Below is a small trained network, with its code and all its weights. Each question gives an input and a class and asks what happens when units are switched off, that is, made to give their printed mean instead of their output.

import numpy as np


def w(rows, s, z=0):
    codes = np.array(rows[::2]) - 128.0
    scale = np.full(codes.shape[1], s)
    scale[-1] = z or s
    return codes * scale


def f(y):
    return np.maximum(y, 0)


def log_softmax(a):
    a = a - a.max(-1, keepdims=True)
    return a - np.log(np.exp(a).sum(-1, keepdims=True))


def net(x, mask):
    res = np.array(x, float).reshape(1, 6) / 4 @ E
    y = f(res @ A[0][:, :-1].T + A[0][:, -1])
    res = res + np.where(mask, y, B[0][:, -1]) @ B[0][:, :-1]
    return log_softmax(res[-1] @ U[:, :-1].T + U[:, -1])


A, B = {}, {}
E = w([
[141,132,132,121],'x0',
[106,44,125,64],'x1',
[97,124,124,148],'x2',
[124,148,2,110],'x3',
[105,127,125,147],'x4',
[226,39,103,218],'x5',
],0.0064)
A[0] = w([
[109,117,51,129,190],'n0',
[179,77,130,210,67],'n1',
[102,126,158,31,170],'n2',
[153,101,129,220,93],'n3',
[218,71,85,184,57],'n4',
[110,180,144,117,164],'n5',
[128,82,202,122,118],'n6',
[121,195,148,73,92],'n7',
[115,99,201,148,116],'n8',
[154,74,112,193,70],'n9',
[130,110,24,87,133],'n10',
[102,137,46,145,254],'n11',
[94,43,125,66,237],'n12',
[67,157,141,57,75],'n13',
[151,254,141,234,149],'n14',
[67,75,73,129,196],'n15',
[147,133,35,111,103],'n16',
[14,209,150,86,130],'n17',
[91,71,197,160,138],'n18',
[168,89,102,196,68],'n19',
[178,98,231,106,155],'n20',
[162,99,136,159,85],'n21',
],0.0094,0.0019)
B[0] = w([
[129,170,178,168,182],'n0',
[51,95,90,88,201],'n1',
[145,100,110,137,212],'n2',
[134,132,99,66,188],'n3',
[82,85,117,68,217],'n4',
[125,33,62,143,179],'n5',
[119,179,169,131,184],'n6',
[116,83,83,71,190],'n7',
[93,191,208,162,180],'n8',
[79,91,96,90,185],'n9',
[90,209,238,162,195],'n10',
[150,154,165,183,196],'n11',
[229,107,142,253,208],'n12',
[108,87,88,117,206],'n13',
[211,115,102,213,220],'n14',
[158,159,148,179,178],'n15',
[68,190,185,131,184],'n16',
[131,79,53,93,254],'n17',
[148,177,179,117,187],'n18',
[81,96,103,85,189],'n19',
[122,169,139,153,205],'n20',
[73,113,110,86,163],'n21',
],0.0064,0.0063)
U = w([
[81,57,87,46,60],'0',
[187,133,147,165,255],'1',
[86,254,214,117,51],'2',
],0.0087,0.0024)

Each question gives the input, the list of numbers given to net, and the class t.
The units are the neurons (one row each of A and B). Each row of codes is followed by its name. A weight is (code - 128) times the scale printed after its matrix; where a second scale follows, it is the last column's (A, B and U).
mask holds one flag per neuron, in row order. A switched-off neuron (its flag False) gives its mean, the last column of its row in B, instead of its output. The means were averaged over made-up inputs and are rounded, as every weight is.
A unit's drop is (log p(t) with every unit on - log p(t) with that unit switched off) / (log p(t) with every unit on - log p(t) with every unit switched off).
The circuit of an input: a set's keep is (log p(t) with only the set's units on - log p(t) with every unit switched off) / (log p(t) with every unit on - log p(t) with every unit switched off). Starting from the 12 units with the biggest drops (on a tie, the unit counted first), units are removed one at a time, each time the one whose removal leaves the highest keep (on an exact tie, the one counted first), for as long as the keep stays at least 0.8.
circuit, biggest first: the units of the circuit, biggest drop first
most important unit: the unit with the biggest drop
top k neurons: the k neurons with the biggest drops, biggest first
drop when u is switched off: that unit's drop, to one decimal
input [-6,1,2,5,-4,8], class 0: most important unit => n4
input [8,-8,0,6,2,-5], class 1: circuit, biggest first => (n14 n5)
input [8,2,-2,7,-5,3], class 2: circuit, biggest first => (n10 n16 n17)
input [-3,8,-8,0,-8,-1], class 1: circuit, biggest first => (n12 n4)
input [-4,8,0,7,7,-6], class 1: circuit, biggest first => (n12 n15)
input [2,7,0,4,1,3], class 1: circuit, biggest first => (n12 n15)
input [8,-7,8,-5,2,-8], class 0: circuit, biggest first => (n17 n5)
input [-5,8,0,-3,-8,-2], class 1: circuit, biggest first => (n12 n4)
input [2,0,4,8,-5,-4], class 2: top 2 neurons => (n10 n16)
input [0,7,3,-4,5,-1], class 1: top 3 neurons => (n12 n10 n16)
input [-5,0,-3,-4,-6,-6], class 0: drop when n7 is switched off => 0.1
input [-8,6,2,7,4,-5], class 2: drop when n16 is switched off => 0.2
input [0,-3,-2,5,-3,4], class 2: drop when n17 is switched off => 0.3
input [7,5,0,-8,3,6], class 2: most important unit => n8
